Small tables with named rows and columns. After each table, cells are looked up by row and column.

toleb:
	rugidop	gir	latapib	kefosom	miko	tozer	maf	pokad
vipebi	103	94	91	82	79	84	117	71
tolo	128	104	98	123	112	118	104	97
naze	156	73	125	149	139	150	131	94
zani	72	147	136	84	145	74	147	168
kopab	127	117	114	84	96	91	148	88
biz	92	104	159	112	177	84	155	156
selizo	144	132	134	91	109	105	141	99
telo	104	98	78	88	69	96	106	70
bur	98	146	85	159	91	171	68	158
por	124	72	135	119	171	102	146	117
vabi	76	162	124	100	154	80	121	175
natogo	100	152	77	198	98	196	41	168

What is the latapib of naze in toleb? 125
What is the kefosom of bur in toleb? 159
What is the miko of bur in toleb? 91
What is the latapib of por in toleb? 135
What is the pokad of natogo in toleb? 168
What is the rugidop of vipebi in toleb? 103
What is the gir of bur in toleb? 146
What is the gir of telo in toleb? 98
What is the tozer of kopab in toleb? 91
What is the maf of zani in toleb? 147
What is the miko of selizo in toleb? 109
What is the tozer of biz in toleb? 84
What is the gir of zani in toleb? 147
What is the kefosom of vipebi in toleb? 82
What is the gir of vabi in toleb? 162
What is the kefosom of kopab in toleb? 84

bigiz
cols = paleza, bakupi, kop, dazifi, fub, nubetoz
pomino: [20.99, 75.30, 42.82, 44.06, 54.35, 50.97]
vegudi: [21.37, 59.91, 42.82, 44.06, 51.10, 50.97]
dinato: [62.26, 59.91, 42.82, 45.47, 30.54, 50.97]
mukik: [21.37, 59.91, 42.82, 44.06, 44.25, 50.97]
mibe: [21.37, 59.91, 42.82, 44.06, 30.38, 50.97]
vope: [38.21, 59.91, 42.82, 49.18, 44.25, 50.97]
ramave: [21.37, 59.91, 42.82, 54.27, 44.25, 32.18]
batize: [21.37, 59.91, 42.82, 44.06, 44.25, 50.97]
tizaf: [21.37, 74.80, 2.22, 44.06, 44.25, 50.97]
dabekag: [21.37, 59.91, 50.91, 44.06, 44.25, 50.97]

What is the bakupi of pomino in bigiz? 75.30
What is the bakupi of vegudi in bigiz? 59.91
What is the fub of mibe in bigiz? 30.38
What is the kop of dinato in bigiz? 42.82
What is the paleza of vope in bigiz? 38.21
What is the fub of ramave in bigiz? 44.25
What is the fub of tizaf in bigiz? 44.25
What is the nubetoz of ramave in bigiz? 32.18
What is the dazifi of ramave in bigiz? 54.27
What is the bakupi of ramave in bigiz? 59.91
What is the bakupi of dabekag in bigiz? 59.91
What is the kop of mukik in bigiz? 42.82
What is the paleza of mibe in bigiz? 21.37
What is the nubetoz of mukik in bigiz? 50.97

masek.csv
,minubel,zun
meburaf,5.409,5.438
veg,5.617,0.677
vubul,5.090,6.088
genibit,6.568,7.413
suz,6.803,8.762
lote,5.865,7.704
nit,8.471,5.442
faluren,6.233,7.929
mafi,6.517,3.265

vubul, zun => 6.088
mafi, zun => 3.265
mafi, minubel => 6.517
faluren, zun => 7.929
nit, minubel => 8.471
vubul, minubel => 5.090
meburaf, zun => 5.438
genibit, zun => 7.413
lote, zun => 7.704

duman =
cols = tes, rafaz, bomu, mub, kimo, neti, tonunok, ked, timim, palo
sus: [53.0, 64.7, 57.9, 76.7, 93.7, 51.5, 34.0, 24.6, 56.7, 44.6]
kek: [57.6, 42.9, 53.7, 28.6, 8.4, 60.3, 80.5, 97.7, 53.3, 68.5]
padaza: [45.2, 63.4, 56.4, 41.4, 40.0, 65.3, 71.1, 42.2, 53.5, 43.1]
bakos: [43.9, 69.4, 59.1, 63.3, 76.4, 52.5, 48.9, 20.5, 55.3, 40.5]
gunape: [53.5, 65.2, 58.8, 76.4, 91.1, 50.0, 34.3, 22.4, 56.5, 45.2]
gokit: [49.2, 55.6, 56.2, 35.0, 22.9, 64.9, 75.4, 62.0, 53.0, 52.3]
puziv: [52.8, 48.8, 54.0, 29.6, 14.5, 62.1, 80.2, 81.8, 54.3, 60.7]
lapif: [51.9, 53.6, 54.0, 31.6, 21.3, 62.9, 77.6, 72.8, 52.8, 56.7]
vid: [47.6, 68.9, 59.1, 86.4, 77.5, 58.4, 46.7, 20.7, 57.2, 38.7]
kirek: [49.8, 67.2, 57.8, 69.0, 86.2, 55.4, 39.9, 20.6, 55.4, 35.4]
bezamun: [45.3, 64.6, 58.7, 42.1, 43.2, 64.9, 68.3, 39.0, 53.2, 42.3]
notabe: [44.7, 68.6, 59.3, 54.2, 62.8, 62.3, 58.2, 24.1, 56.4, 39.8]
lut: [45.4, 62.7, 57.7, 41.1, 40.2, 66.7, 71.0, 42.7, 54.2, 42.7]
kilelil: [45.4, 68.8, 55.5, 56.6, 65.4, 62.0, 56.1, 22.8, 55.7, 38.1]

What is the bomu of bezamun in duman? 58.7
What is the ked of notabe in duman? 24.1
What is the tonunok of lapif in duman? 77.6
What is the tes of kirek in duman? 49.8
What is the palo of gokit in duman? 52.3
What is the palo of bakos in duman? 40.5
What is the timim of sus in duman? 56.7
What is the tes of vid in duman? 47.6
What is the ked of lut in duman? 42.7
What is the tonunok of bakos in duman? 48.9
What is the rafaz of notabe in duman? 68.6
What is the mub of lapif in duman? 31.6
What is the timim of lut in duman? 54.2
Row with the largest palo: kek

